Below is a small trained network, with its code and all its weights. Each question gives an input and a class and asks what happens when units are switched off, that is, made to give their printed mean instead of their output.

import numpy as np


def w(rows, s, z=0):
    codes = np.array(rows[::2]) - 128.0
    scale = np.full(codes.shape[1], s)
    scale[-1] = z or s
    return codes * scale


def f(y):
    return y / 2 * (1 + np.tanh(0.7978845608 * (y + 0.044715 * y**3)))


def log_softmax(a):
    a = a - a.max(-1, keepdims=True)
    return a - np.log(np.exp(a).sum(-1, keepdims=True))


def net(x, mask):
    res = np.array(x, float).reshape(1, 3) / 4 @ E
    y = f(res @ A[0][:, :-1].T + A[0][:, -1])
    res = res + np.where(mask, y, B[0][:, -1]) @ B[0][:, :-1]
    return log_softmax(res[-1] @ U[:, :-1].T + U[:, -1])


A, B = {}, {}
E = w([
[89,202,89,143,65,219,120,18],'x0',
[39,73,253,83,85,185,194,127],'x1',
[193,188,217,51,62,66,38,64],'x2',
],0.008)
A[0] = w([
[124,152,100,187,93,194,160,46,59],'N1',
[56,73,197,90,97,183,148,135,118],'N2',
[162,75,127,86,215,133,154,172,91],'N3',
[117,178,98,163,88,175,138,53,72],'N4',
[199,37,202,143,180,39,148,215,79],'N5',
[87,106,100,244,194,173,184,254,129],'N6',
[79,146,67,105,62,221,97,36,60],'N7',
[200,142,16,118,114,101,86,154,87],'N8',
[92,107,70,143,196,182,171,184,110],'N9',
[180,171,185,51,102,126,72,110,136],'N10',
[60,120,62,237,157,195,200,183,136],'N11',
[59,48,231,103,33,113,191,119,88],'N12',
[218,211,44,182,164,103,67,159,91],'N13',
[166,66,159,93,147,47,138,224,73],'N14',
[132,120,164,130,168,61,155,173,8],'N15',
[193,187,157,48,83,51,76,86,130],'N16',
[127,205,200,35,60,24,49,103,153],'N17',
[103,170,72,135,45,225,116,90,57],'N18',
[181,129,206,76,90,37,86,117,144],'N19',
[108,152,123,167,54,173,120,107,16],'N20',
[74,90,62,199,186,143,165,125,158],'N21',
[48,90,216,61,89,119,212,130,87],'N22',
[210,158,24,157,104,72,119,153,110],'N23',
[160,173,29,141,141,82,101,144,121],'N24',
],0.0066,0.0015)
B[0] = w([
[96,192,66,78,69,80,128,180,172],'N1',
[200,30,201,200,86,184,49,96,211],'N2',
[93,186,90,94,129,122,106,148,183],'N3',
[121,144,58,87,6,97,95,218,172],'N4',
[118,212,3,67,13,68,56,234,249],'N5',
[47,157,140,98,155,67,221,68,254],'N6',
[105,182,53,99,74,90,69,205,196],'N7',
[199,66,213,220,116,179,81,135,192],'N8',
[95,147,159,93,200,92,189,92,203],'N9',
[76,129,160,92,188,107,216,69,198],'N10',
[87,162,147,102,204,102,189,39,235],'N11',
[216,38,170,209,107,229,97,136,235],'N12',
[208,50,175,215,103,211,64,123,220],'N13',
[130,218,17,82,18,101,77,220,221],'N14',
[118,137,68,120,84,125,132,185,166],'N15',
[80,120,158,114,218,85,199,79,224],'N16',
[42,147,161,99,207,57,199,57,244],'N17',
[114,178,64,85,37,95,109,212,184],'N18',
[35,157,102,78,206,79,232,105,214],'N19',
[127,152,93,115,82,144,114,197,148],'N20',
[75,121,203,104,183,102,231,27,201],'N21',
[219,22,205,226,118,206,101,176,228],'N22',
[198,63,212,207,138,189,92,134,200],'N23',
[183,62,195,197,111,184,71,106,189],'N24',
],0.0058,0.0083)
U = w([
[64,157,162,98,228,92,212,13,228],'0',
[229,19,203,230,119,202,84,133,139],'1',
[114,215,30,78,53,99,97,251,2],'2',
],0.012,0.00072)

Each question gives the input, the list of numbers given to net, and the class t.
The units are the neurons (one row each of A and B). Each row of codes is followed by its name. A weight is (code - 128) times the scale printed after its matrix; where a second scale follows, it is the last column's (A, B and U).
mask holds one flag per neuron, in row order. A switched-off neuron (its flag False) gives its mean, the last column of its row in B, instead of its output. The means were averaged over made-up inputs and are rounded, as every weight is.
A unit's drop is (log p(t) with every unit on - log p(t) with that unit switched off) / (log p(t) with every unit on - log p(t) with every unit switched off).
most important unit: the unit with the biggest drop
top k neurons: the k neurons with the biggest drops, biggest first
drop when u is switched off: that unit's drop, to one decimal
input [-3,-8,8], class 0: most important unit	N17
input [-8,-8,-8], class 0: top 3 neurons	N6; N21; N11
input [1,-8,8], class 0: top 2 neurons	N17; N16
input [7,6,-2], class 2: top 2 neurons	N7; N18
input [8,-3,-7], class 2: top 2 neurons	N18; N4
input [4,4,3], class 1: top 3 neurons	N5; N14; N12
input [5,-5,2], class 1: top 3 neurons	N5; N13; N14
input [0,4,3], class 1: top 4 neurons	N6; N12; N11; N22
input [0,-6,6], class 0: top 4 neurons	N17; N16; N19; N22
input [3,-7,-8], class 0: top 3 neurons	N11; N6; N21
input [3,-6,6], class 0: top 2 neurons	N17; N16
input [-6,5,0], class 2: top 2 neurons	N5; N14
input [-8,-3,-5], class 2: drop when N5 is switched off	0.9
input [-3,-3,4], class 0: drop when N7 is switched off	0.0
input [6,7,3], class 1: drop when N12 is switched off	0.1
input [-2,-5,-5], class 0: most important unit	N6
